Here is a tiny trained network, its code and every weight. The questions are about switching its units off for an input and a class, where a switched-off unit gives its printed mean instead of its output.

import numpy as np


def w(rows, s, z=0):
    codes = np.array(rows[::2]) - 128.0
    scale = np.full(codes.shape[1], s)
    scale[-1] = z or s
    return codes * scale


def f(y):
    return np.maximum(y, 0)


def log_softmax(a):
    a = a - a.max(-1, keepdims=True)
    return a - np.log(np.exp(a).sum(-1, keepdims=True))


def net(x, mask):
    res = np.array(x, float).reshape(1, 7) / 4 @ E
    y = f(res @ A[0][:, :-1].T + A[0][:, -1])
    res = res + np.where(mask, y, B[0][:, -1]) @ B[0][:, :-1]
    return log_softmax(res[-1] @ U[:, :-1].T + U[:, -1])


A, B = {}, {}
E = w([
[24,82,140,119,148,1,186,57,52,90],'x0',
[98,160,119,123,112,123,148,136,123,159],'x1',
[166,159,204,216,35,98,45,72,66,232],'x2',
[95,6,17,252,64,179,156,78,133,177],'x3',
[122,120,139,127,125,122,141,155,118,148],'x4',
[109,142,123,126,121,121,138,143,125,150],'x5',
[137,113,149,151,163,125,141,131,141,143],'x6',
],0.0093)
A[0] = w([
[113,80,100,132,75,182,126,85,173,190,28],'N0',
[97,148,101,152,119,91,146,107,137,167,108],'N1',
[123,71,72,202,83,200,135,113,136,156,81],'N2',
[113,107,171,178,84,108,85,102,77,156,2],'N3',
[110,77,103,145,62,165,146,116,129,146,190],'N4',
[102,115,144,123,146,1,139,57,73,102,73],'N5',
[105,187,178,72,170,68,136,170,112,49,11],'N6',
[154,176,200,86,100,73,150,131,159,42,171],'N7',
[121,171,153,141,139,131,70,157,137,164,138],'N8',
[23,47,67,140,166,142,182,138,132,99,101],'N9',
[153,107,74,100,119,188,125,168,179,165,8],'N10',
[70,112,84,153,130,102,171,125,174,105,112],'N11',
[79,56,53,161,137,123,217,117,91,52,121],'N12',
[136,128,116,55,146,153,179,164,226,103,21],'N13',
[109,123,88,76,152,171,136,184,155,77,79],'N14',
[140,114,108,118,141,158,105,153,162,123,138],'N15',
[146,136,39,77,191,178,157,190,137,118,158],'N16',
[139,110,55,159,130,125,96,122,127,169,163],'N17',
[182,190,221,98,124,188,114,120,88,165,132],'N18',
[98,135,97,97,185,159,169,162,186,90,180],'N19',
[63,158,194,79,164,147,100,117,134,117,213],'N20',
],0.0091,0.009)
B[0] = w([
[140,113,152,186,38,89,175,177,34,94,178],'N0',
[152,108,122,116,152,153,144,120,159,141,161],'N1',
[75,118,106,216,91,35,206,186,177,93,229],'N2',
[58,44,79,87,200,113,134,88,156,129,178],'N3',
[93,141,84,109,168,128,155,50,125,158,226],'N4',
[81,23,109,198,58,2,223,167,129,120,231],'N5',
[57,49,54,74,196,106,132,75,186,187,204],'N6',
[126,94,89,154,80,137,159,94,131,102,226],'N7',
[171,162,162,132,126,171,125,129,61,111,177],'N8',
[141,229,145,108,158,180,53,118,101,208,237],'N9',
[44,72,22,74,231,144,131,77,203,136,164],'N10',
[109,202,155,142,221,148,66,149,88,154,188],'N11',
[147,249,188,53,156,232,35,11,123,207,251],'N12',
[158,166,145,186,21,83,146,211,31,47,182],'N13',
[115,130,112,149,58,112,174,174,79,127,188],'N14',
[139,111,82,154,118,90,131,150,139,138,169],'N15',
[81,84,120,132,137,30,202,194,137,176,227],'N16',
[75,109,111,83,130,71,212,132,148,128,198],'N17',
[173,180,210,150,103,198,92,120,163,93,214],'N18',
[53,72,94,161,170,41,162,116,134,111,230],'N19',
[165,166,144,180,84,147,174,151,82,69,218],'N20',
],0.0071,0.013)
U = w([
[137,124,119,226,30,57,161,180,66,117,119],'0',
[45,68,62,75,172,65,146,94,172,157,38],'1',
[175,242,155,60,161,230,1,89,94,169,250],'2',
],0.0089,0.0012)

Each question gives the input, the list of numbers given to net, and the class t.
The units are the neurons (one row each of A and B). Each row of codes is followed by its name. A weight is (code - 128) times the scale printed after its matrix; where a second scale follows, it is the last column's (A, B and U).
mask holds one flag per neuron, in row order. A switched-off neuron (its flag False) gives its mean, the last column of its row in B, instead of its output. The means were averaged over made-up inputs and are rounded, as every weight is.
A unit's drop is (log p(t) with every unit on - log p(t) with that unit switched off) / (log p(t) with every unit on - log p(t) with every unit switched off).
The circuit of an input: a set's keep is (log p(t) with only the set's units on - log p(t) with every unit switched off) / (log p(t) with every unit on - log p(t) with every unit switched off). Starting from the 12 units with the biggest drops (on a tie, the unit counted first), units are removed one at a time, each time the one whose removal leaves the highest keep (on an exact tie, the one counted first), for as long as the keep stays at least 0.8.
units of the circuit, in order: the units of the circuit, biggest drop first
most important unit: the unit with the biggest drop
top k neurons: the k neurons with the biggest drops, biggest first
drop when u is switched off: that unit's drop, to one decimal
input [5,-5,-8,6,-8,1,-1], class 2: units of the circuit, in order	(N12)
input [2,0,6,7,-6,-7,5], class 1: top 2 neurons	(N3 N4)
input [6,7,-4,8,3,4,3], class 2: top 2 neurons	(N12 N9)
input [1,8,-3,2,-2,-6,-8], class 2: top 2 neurons	(N5 N12)
input [-1,-3,-6,0,-6,-2,-7], class 0: top 3 neurons	(N13 N14 N6)
input [3,6,1,5,8,6,-3], class 1: top 2 neurons	(N2 N18)
input [-4,2,0,-7,-8,-5,-5], class 0: top 2 neurons	(N12 N9)
input [2,-2,-6,1,6,7,-7], class 2: top 4 neurons	(N12 N9 N5 N2)
input [6,-6,2,7,8,-7,-5], class 1: top 2 neurons	(N5 N2)
input [-2,-6,-6,-2,-3,2,-5], class 0: top 2 neurons	(N13 N14)
input [2,1,-4,6,2,5,6], class 2: top 2 neurons	(N12 N9)
input [-1,-8,3,-4,5,2,-4], class 2: drop when N5 is switched off	0.5
input [2,4,3,3,-2,-2,-7], class 1: drop when N20 is switched off	0.4
input [-7,-6,-6,-1,-3,-3,6], class 0: drop when N14 is switched off	0.1
input [4,-2,1,-1,-7,-1,4], class 0: most important unit	N6
